Below is a small trained network, with its code and all its weights. Each question gives an input and a class and asks what happens when units are switched off, that is, made to give their printed mean instead of their output.

import numpy as np


def w(rows, s, z=0):
    codes = np.array(rows[::2]) - 128.0
    scale = np.full(codes.shape[1], s)
    scale[-1] = z or s
    return codes * scale


def norm(h):
    return h / np.sqrt((h * h).mean(-1, keepdims=True) + 1e-5)


def f(y):
    return y / 2 * (1 + np.tanh(0.7978845608 * (y + 0.044715 * y**3)))


def log_softmax(a):
    a = a - a.max(-1, keepdims=True)
    return a - np.log(np.exp(a).sum(-1, keepdims=True))


def net(x, mask):
    res = np.array(x, float).reshape(1, 3) / 4 @ E
    u = 0
    for l in range(2):
        y = f(norm(res) @ A[l][:, :-1].T + A[l][:, -1])
        res = res + np.where(mask[u : u + 8], y, B[l][:, -1]) @ B[l][:, :-1]
        u += 8
    return log_softmax(norm(res)[-1] @ U[:, :-1].T + U[:, -1])


A, B = {}, {}
E = w([
[119,204,78,89,144,165],'x0',
[1,207,193,43,75,170],'x1',
[174,140,182,116,160,37],'x2',
],0.0091)
A[0] = w([
[102,139,99,169,72,184,4],'0.n0',
[115,173,243,65,129,115,9],'0.n1',
[88,187,193,20,73,20,18],'0.n2',
[59,176,161,26,109,171,135],'0.n3',
[136,196,52,42,128,124,181],'0.n4',
[56,118,132,122,148,198,68],'0.n5',
[153,248,1,62,52,168,76],'0.n6',
[46,66,145,148,113,230,5],'0.n7',
],0.0078,0.0043)
B[0] = w([
[69,164,112,115,81,179,136],'0.n0',
[136,170,224,8,98,139,173],'0.n1',
[165,181,185,80,132,112,203],'0.n2',
[177,94,143,164,127,64,253],'0.n3',
[160,118,184,149,218,174,215],'0.n4',
[104,131,105,213,89,145,161],'0.n5',
[90,114,78,107,202,180,235],'0.n6',
[158,188,110,128,45,111,162],'0.n7',
],0.011,0.0063)
A[1] = w([
[209,72,79,134,171,71,219],'1.n0',
[129,168,219,118,121,95,71],'1.n1',
[106,79,107,173,2,192,110],'1.n2',
[78,200,218,98,132,153,68],'1.n3',
[149,173,250,5,105,105,5],'1.n4',
[113,164,146,190,58,159,22],'1.n5',
[153,87,131,43,233,101,91],'1.n6',
[41,93,112,135,26,164,47],'1.n7',
],0.0088,0.0029)
B[1] = w([
[94,99,159,145,130,87,255],'1.n0',
[172,148,144,136,133,178,176],'1.n1',
[106,161,141,118,88,88,176],'1.n2',
[201,68,158,138,137,103,194],'1.n3',
[197,197,227,51,178,140,233],'1.n4',
[152,182,7,105,90,110,136],'1.n5',
[93,123,117,117,11,146,202],'1.n6',
[137,171,94,96,89,98,157],'1.n7',
],0.011,0.0073)
U = w([
[50,132,66,98,235,219,5],'0',
[173,185,225,51,163,109,217],'1',
[119,53,132,168,151,5,197],'2',
[86,208,65,100,57,98,66],'3',
],0.014,0.0015)

Each question gives the input, the list of numbers given to net, and the class t.
The units are the neurons (one row each of A and B). Each row of codes is followed by its name. A weight is (code - 128) times the scale printed after its matrix; where a second scale follows, it is the last column's (A, B and U).
mask holds one flag per neuron, layer by layer. A switched-off neuron (its flag False) gives its mean, the last column of its row in B, instead of its output. The means were averaged over made-up inputs and are rounded, as every weight is.
A unit's drop is (log p(t) with every unit on - log p(t) with that unit switched off) / (log p(t) with every unit on - log p(t) with every unit switched off).
The circuit of an input: a set's keep is (log p(t) with only the set's units on - log p(t) with every unit switched off) / (log p(t) with every unit on - log p(t) with every unit switched off). Starting from the 12 units with the biggest drops (on a tie, the unit counted first), units are removed one at a time, each time the one whose removal leaves the highest keep (on an exact tie, the one counted first), for as long as the keep stays at least 0.8.
circuit, biggest first: the units of the circuit, biggest drop first
unit that matters most: the unit with the biggest drop
top k neurons in layer l: the k neurons of layer l with the biggest drops, biggest first
drop when u is switched off: that unit's drop, to one decimal
input [2,7,-5], class 3: unit that matters most	0.n5
input [8,-3,7], class 2: circuit, biggest first	0.n1, 1.n4
input [6,8,-5], class 0: top 2 neurons in layer 0	0.n6, 0.n5
input [5,-4,2], class 2: top 2 neurons in layer 1	1.n4, 1.n0
input [3,6,-5], class 3: top 3 neurons in layer 1	1.n4, 1.n7, 1.n5
input [-1,-4,-5], class 2: top 2 neurons in layer 0	0.n5, 0.n6
input [2,3,-3], class 0: top 2 neurons in layer 0	0.n6, 0.n4
input [0,7,-5], class 3: top 2 neurons in layer 1	1.n5, 1.n7
input [-3,-2,-3], class 2: top 2 neurons in layer 0	0.n5, 0.n1
input [-8,1,-7], class 3: drop when 1.n6 is switched off	0.0
input [3,1,-6], class 0: drop when 1.n6 is switched off	0.1
input [1,-2,3], class 2: drop when 0.n1 is switched off	0.3
input [6,5,-4], class 0: drop when 0.n6 is switched off	0.2
input [3,-5,-6], class 0: unit that matters most	0.n3
